Below are the code and all the weights of a small trained network. Each question names an input and a class and asks about switching units off, where a switched-off unit gives its printed mean instead of its output.

import numpy as np


def w(rows, s, z=0):
    codes = np.array(rows[::2]) - 128.0
    scale = np.full(codes.shape[1], s)
    scale[-1] = z or s
    return codes * scale


def norm(h):
    return h / np.sqrt((h * h).mean(-1, keepdims=True) + 1e-5)


def f(y):
    return y / 2 * (1 + np.tanh(0.7978845608 * (y + 0.044715 * y**3)))


def log_softmax(a):
    a = a - a.max(-1, keepdims=True)
    return a - np.log(np.exp(a).sum(-1, keepdims=True))


def net(x, mask):
    res = np.array(x, float).reshape(1, 5) / 4 @ E
    u = 0
    for l in range(2):
        y = f(norm(res) @ A[l][:, :-1].T + A[l][:, -1])
        res = res + np.where(mask[u : u + 13], y, B[l][:, -1]) @ B[l][:, :-1]
        u += 13
    return log_softmax(norm(res)[-1] @ U[:, :-1].T + U[:, -1])


A, B = {}, {}
E = w([
[106,182,252,126,66],'x0',
[143,158,130,105,117],'x1',
[138,106,147,119,139],'x2',
[145,149,138,105,120],'x3',
[175,101,114,165,36],'x4',
],0.011)
A[0] = w([
[109,86,145,153,152,192],'0.n1',
[127,105,163,177,20,5],'0.n2',
[107,153,144,119,129,39],'0.n3',
[202,84,105,140,33,230],'0.n4',
[126,165,188,149,158,105],'0.n5',
[165,122,102,105,108,71],'0.n6',
[140,153,77,116,240,217],'0.n7',
[115,196,94,189,154,132],'0.n8',
[57,166,220,128,132,147],'0.n9',
[245,72,51,151,64,79],'0.n10',
[148,126,102,157,120,141],'0.n11',
[117,116,197,162,49,26],'0.n12',
[68,173,189,126,157,72],'0.n13',
],0.011,0.0027)
B[0] = w([
[109,154,131,47,80,149],'0.n1',
[247,226,127,88,152,204],'0.n2',
[113,130,116,140,125,128],'0.n3',
[116,66,122,199,65,247],'0.n4',
[80,131,128,160,132,165],'0.n5',
[101,69,147,144,149,140],'0.n6',
[247,115,95,96,192,229],'0.n7',
[125,112,148,59,114,144],'0.n8',
[40,94,111,180,129,232],'0.n9',
[14,46,100,133,64,254],'0.n10',
[116,128,171,115,74,150],'0.n11',
[198,172,119,180,202,205],'0.n12',
[51,113,80,141,130,186],'0.n13',
],0.016,0.0075)
A[1] = w([
[16,161,150,99,146,24],'1.n1',
[219,200,201,155,92,146],'1.n2',
[186,189,116,155,190,66],'1.n3',
[66,110,74,78,141,102],'1.n4',
[157,155,155,138,110,198],'1.n5',
[134,79,105,148,156,156],'1.n6',
[240,109,165,4,217,150],'1.n7',
[224,111,75,156,108,112],'1.n8',
[77,161,115,108,124,6],'1.n9',
[50,165,151,114,168,92],'1.n10',
[178,159,124,150,111,116],'1.n11',
[147,134,122,165,127,22],'1.n12',
[140,86,177,210,124,120],'1.n13',
],0.014,0.0026)
B[1] = w([
[17,250,158,92,181,186],'1.n1',
[232,127,171,248,190,204],'1.n2',
[135,68,147,96,26,198],'1.n3',
[185,114,167,180,142,188],'1.n4',
[148,84,89,146,197,148],'1.n5',
[127,215,192,113,30,177],'1.n6',
[177,192,43,17,111,254],'1.n7',
[47,167,179,121,202,226],'1.n8',
[94,142,167,112,181,136],'1.n9',
[20,112,164,106,166,173],'1.n10',
[149,130,154,148,178,161],'1.n11',
[141,127,131,120,149,134],'1.n12',
[177,110,112,52,182,185],'1.n13',
],0.018,0.009)
U = w([
[192,156,97,18,100,240],'0',
[3,164,183,124,158,5],'1',
[115,22,135,141,4,172],'2',
[238,113,195,210,164,60],'3',
],0.013,0.0011)

Each question gives the input, the list of numbers given to net, and the class t.
The units are the neurons (one row each of A and B). Each row of codes is followed by its name. A weight is (code - 128) times the scale printed after its matrix; where a second scale follows, it is the last column's (A, B and U).
mask holds one flag per neuron, layer by layer. A switched-off neuron (its flag False) gives its mean, the last column of its row in B, instead of its output. The means were averaged over made-up inputs and are rounded, as every weight is.
A unit's drop is (log p(t) with every unit on - log p(t) with that unit switched off) / (log p(t) with every unit on - log p(t) with every unit switched off).
The circuit of an input: a set's keep is (log p(t) with only the set's units on - log p(t) with every unit switched off) / (log p(t) with every unit on - log p(t) with every unit switched off). Starting from the 12 units with the biggest drops (on a tie, the unit counted first), units are removed one at a time, each time the one whose removal leaves the highest keep (on an exact tie, the one counted first), for as long as the keep stays at least 0.8.
circuit, biggest first: the units of the circuit, biggest drop first
most important unit: the unit with the biggest drop
top k neurons: the k neurons with the biggest drops, biggest first
top k neurons in layer l: the k neurons of layer l with the biggest drops, biggest first
drop when u is switched off: that unit's drop, to one decimal
input [0,4,-4,0,-6], class 0: circuit, biggest first	0.n7
input [0,2,-8,-1,8], class 2: top 3 neurons in layer 0	0.n10, 0.n4, 0.n7
input [0,-2,8,2,-7], class 0: top 2 neurons in layer 0	0.n7, 0.n10
input [8,2,-7,-2,1], class 3: top 3 neurons	0.n10, 0.n2, 0.n12
input [0,0,0,-6,3], class 2: top 2 neurons	0.n10, 1.n7
input [2,8,7,1,0], class 1: top 2 neurons	0.n7, 1.n7
input [4,-1,-5,-3,1], class 3: top 2 neurons in layer 0	0.n2, 0.n10
input [0,1,8,2,7], class 2: top 2 neurons	0.n10, 0.n4
input [0,-2,-8,0,-5], class 0: top 2 neurons in layer 0	0.n7, 0.n10
input [-1,-3,2,-7,-6], class 0: drop when 0.n7 is switched off	0.6
input [7,6,7,1,2], class 3: drop when 0.n6 is switched off	0.0
input [-2,-6,-1,-6,-8], class 0: drop when 0.n7 is switched off	0.1
input [1,7,-6,0,4], class 3: drop when 0.n2 is switched off	1.1
input [0,-5,8,-5,-4], class 0: most important unit	0.n7
